[[-16  14 -16 -18   2   4  12  17  -2 -14]
 [ 18  41  11  49 -34 -19  59  18 -31 -27]
 [  8  22  -6  27   0 -14  22  59 -69 -31]
 [  1  53 -54  68 -22 -14  -7   8  31  68]
 [ -6  14  20  25 -55  -1  23 -30  17  -3]
 [ 25 -25 -27 -61 -67  20  24   5  18   9]
 [ 27 -37 -69  45  11  67  34 -27 -46  -3]]
->
[[ 27 -37 -69  45  11  67  34 -27 -46  -3]
 [-16  14 -16 -18   2   4  12  17  -2 -14]
 [ 18  41  11  49 -34 -19  59  18 -31 -27]
 [  8  22  -6  27   0 -14  22  59 -69 -31]
 [  1  53 -54  68 -22 -14  -7   8  31  68]
 [ -6  14  20  25 -55  -1  23 -30  17  -3]
 [ 25 -25 -27 -61 -67  20  24   5  18   9]]

[[-13  14 -22 -30  -2]
 [-66 -49 -60  35  -5]
 [-35  -1 -50  14  34]]
->
[[-35  -1 -50  14  34]
 [-13  14 -22 -30  -2]
 [-66 -49 -60  35  -5]]

[[ 20  18  23  41  15  -4 -11   6  39  -3   2]
 [ 21  19  23  45  12 -10 -20  -1  40 -11  -3]
 [-10 -14 -20 -32 -12  18  24   8 -17  20   4]
 [ 23   1  -4  31 -19   7  -6   9  62   6 -11]]
->
[[ 23   1  -4  31 -19   7  -6   9  62   6 -11]
 [ 20  18  23  41  15  -4 -11   6  39  -3   2]
 [ 21  19  23  45  12 -10 -20  -1  40 -11  -3]
 [-10 -14 -20 -32 -12  18  24   8 -17  20   4]]

[[  2 -16 -30 -57   5 -21 -10]
 [ 52 -22 -33  16  12 -10  11]
 [ 39   6  31  33  23  26  -6]
 [ 22  53  19  20  25  11 -10]
 [ 12  22  31  41 -12  28 -25]
 [ -1 -27 -14 -44  33 -19  23]
 [-51   0 -21  24 -30   9 -13]
 [ 19  -5 -36 -48   5 -19 -22]]
->
[[ 19  -5 -36 -48   5 -19 -22]
 [  2 -16 -30 -57   5 -21 -10]
 [ 52 -22 -33  16  12 -10  11]
 [ 39   6  31  33  23  26  -6]
 [ 22  53  19  20  25  11 -10]
 [ 12  22  31  41 -12  28 -25]
 [ -1 -27 -14 -44  33 -19  23]
 [-51   0 -21  24 -30   9 -13]]

[[-48  12 -19 -49]
 [ 28  63 -35 -71]
 [-10  36 -39 -45]
 [ 24  42 -49 -47]]
->
[[ 24  42 -49 -47]
 [-48  12 -19 -49]
 [ 28  63 -35 -71]
 [-10  36 -39 -45]]

[[ 42 -67]
 [ 32  -8]
 [-12  51]
 [ 15   1]]
->
[[ 15   1]
 [ 42 -67]
 [ 32  -8]
 [-12  51]]
